Below is a small trained network, with its code and all its weights. Each question gives an input and a target symbol and asks what happens when units are switched off, that is, made to give their printed mean instead of their output.

import numpy as np


def w(rows, s, z=0):
    codes = np.array(rows[::2]) - 128.0
    scale = np.full(codes.shape[1], s)
    scale[-1] = z or s
    return codes * scale


def norm(h):
    return h / np.sqrt((h * h).mean(-1, keepdims=True) + 1e-5)


def f(y):
    return np.maximum(y, 0)


def softmax(a):
    e = np.exp(a - a.max(-1, keepdims=True))
    return e / e.sum(-1, keepdims=True)


def log_softmax(a):
    a = a - a.max(-1, keepdims=True)
    return a - np.log(np.exp(a).sum(-1, keepdims=True))


def net(x, mask):
    ids = ['ΓΠΦβητ'.index(c) for c in x.split()]
    T = len(ids)
    res = E[ids] + P[:T]
    q, k, v = (norm(res) @ M[0].T for M in (Q, K, V))
    z = softmax(np.where(np.tri(T) > 0, q @ k.T / 4**0.5, -1e9)) @ v
    res = res + np.where(mask[0], z, O[0][:, -1]) @ O[0][:, :-1]
    y = f(norm(res) @ A[0][:, :-1].T + A[0][:, -1])
    res = res + np.where(mask[1:25], y, B[0][:, -1]) @ B[0][:, :-1]
    return log_softmax(norm(res)[-1] @ U[:, :-1].T + U[:, -1])


Q, K, V, O, A, B = {}, {}, {}, {}, {}, {}
E = w([
[198,152,89,116],'Γ',
[112,151,12,123],'Π',
[144,129,36,107],'Φ',
[147,76,47,124],'β',
[99,193,85,194],'η',
[209,255,246,128],'τ',
],0.0093)
P = w([
[135,86,117,162],'0',
[139,153,28,194],'1',
[77,99,75,22],'2',
[98,73,169,136],'3',
[97,159,63,192],'4',
[49,112,132,2],'5',
[77,72,194,121],'6',
[96,156,74,180],'7',
],0.0062)
Q[0] = w([
[100,206,74,70],'H1',
[99,159,168,167],'H1',
[159,166,173,96],'H1',
[98,89,225,10],'H1',
],0.012)
K[0] = w([
[71,170,73,50],'H1',
[116,192,171,146],'H1',
[175,158,123,108],'H1',
[248,170,3,172],'H1',
],0.012)
V[0] = w([
[51,163,97,167],'H1',
[102,113,123,179],'H1',
[98,1,97,195],'H1',
[182,182,10,88],'H1',
],0.0063)
O[0] = w([
[38,210,103,242,160],'H1',
[60,113,136,158,130],'H1',
[7,37,255,150,164],'H1',
[62,227,234,25,253],'H1',
],0.0044,0.0069)
A[0] = w([
[62,151,160,101,115],'N1',
[85,104,135,69,75],'N2',
[79,194,108,183,143],'N3',
[136,88,96,182,118],'N4',
[123,137,139,20,148],'N5',
[179,159,194,199,3],'N6',
[130,104,217,218,85],'N7',
[144,17,188,173,151],'N8',
[213,127,227,151,192],'N9',
[131,167,149,77,129],'N10',
[160,94,147,167,87],'N11',
[92,178,179,160,37],'N12',
[143,165,165,178,59],'N13',
[192,167,170,195,202],'N14',
[144,189,253,102,136],'N15',
[121,182,147,92,111],'N16',
[101,153,104,117,177],'N17',
[48,64,130,118,87],'N18',
[171,134,178,182,78],'N19',
[133,148,135,226,109],'N20',
[218,119,187,43,176],'N21',
[142,157,132,229,109],'N22',
[148,158,157,152,70],'N23',
[104,29,155,33,89],'N24',
],0.0068,0.0027)
B[0] = w([
[182,143,63,110,244],'N1',
[125,95,56,141,199],'N2',
[148,91,214,126,253],'N3',
[107,189,134,159,144],'N4',
[98,125,181,197,240],'N5',
[173,195,49,160,140],'N6',
[152,187,135,136,144],'N7',
[212,145,159,117,156],'N8',
[113,107,45,195,168],'N9',
[123,176,154,145,199],'N10',
[102,85,118,114,129],'N11',
[138,103,102,165,158],'N12',
[101,157,131,177,144],'N13',
[104,90,37,110,171],'N14',
[76,97,74,55,201],'N15',
[175,149,141,90,203],'N16',
[173,82,123,124,234],'N17',
[115,60,103,81,214],'N18',
[154,165,81,194,137],'N19',
[51,150,152,129,154],'N20',
[202,54,183,197,185],'N21',
[48,111,142,139,159],'N22',
[122,140,93,127,139],'N23',
[143,253,191,144,209],'N24',
],0.012,0.0042)
U = w([
[182,107,185,233,105],'Γ',
[41,233,94,40,2],'Π',
[210,170,227,110,130],'Φ',
[115,14,120,89,164],'β',
[2,130,178,222,128],'η',
[159,182,30,220,168],'τ',
],0.0075,0.0023)

Each question gives the input, a string of symbols that net reads in full, and the target symbol t.
The units are the heads (4 rows each of Q, K, V and O) and the neurons (one row each of A and B). Each row of codes is followed by its name. A weight is (code - 128) times the scale printed after its matrix; where a second scale follows, it is the last column's (O, A, B and U).
mask holds one flag per unit, heads first, then neurons. A switched-off unit (its flag False) gives its mean, the last column of its rows in O or B, instead of its output. The means were averaged over made-up inputs and are rounded, as every weight is.
A unit's drop is (log p(t) with every unit on - log p(t) with that unit switched off) / (log p(t) with every unit on - log p(t) with every unit switched off).
The circuit of an input: a set's keep is (log p(t) with only the set's units on - log p(t) with every unit switched off) / (log p(t) with every unit on - log p(t) with every unit switched off). Starting from the 12 units with the biggest drops (on a tie, the unit counted first), units are removed one at a time, each time the one whose removal leaves the highest keep (on an exact tie, the one counted first), for as long as the keep stays at least 0.8.
circuit, biggest first: the units of the circuit, biggest drop first
top k neurons: the k neurons with the biggest drops, biggest first
drop of u: that unit's drop, to one decimal
input Π Φ Γ Π Π, target Π: top 4 neurons	N21, N5, N18, N2
input Γ Π Π Π Π η Π Γ, target η: circuit, biggest first	H1, N1, N22, N20
input Π Γ β β Γ Φ Π Π, target Φ: circuit, biggest first	N3, N2, N9, N17
input Φ Π τ, target Π: top 4 neurons	N15, N3, N9, N10
input Φ β Π Φ Π Γ β β, target β: circuit, biggest first	N5, N3, N1
input Φ β Φ Π Π, target Φ: top 2 neurons	N3, N15
input Π τ τ Π η β, target Π: circuit, biggest first	N24, N3
input Π η β, target Π: circuit, biggest first	N24
input Φ Π η β η Γ Π Φ, target Φ: circuit, biggest first	N3, N9
input β β τ β Γ η, target Φ: top 2 neurons	N3, N15
input τ β τ, target β: circuit, biggest first	N15, N21, N9
input Π β β Γ Γ, target β: top 2 neurons	N15, N24
input τ β η Π Φ, target η: top 2 neurons	N1, N3
input Γ Π Π β Γ, target β: top 2 neurons	N24, N3
input β β Π Γ η η, target Φ: top 2 neurons	N3, N14
input η Π Π Φ, target Π: top 2 neurons	N24, N21
input Π β Π Φ η η Π β, target η: drop of N24	0.0
input Φ η Π Φ β τ, target Π: drop of N18	0.2
input Π β Π β Π Π Π Π, target Π: drop of N8	0.4
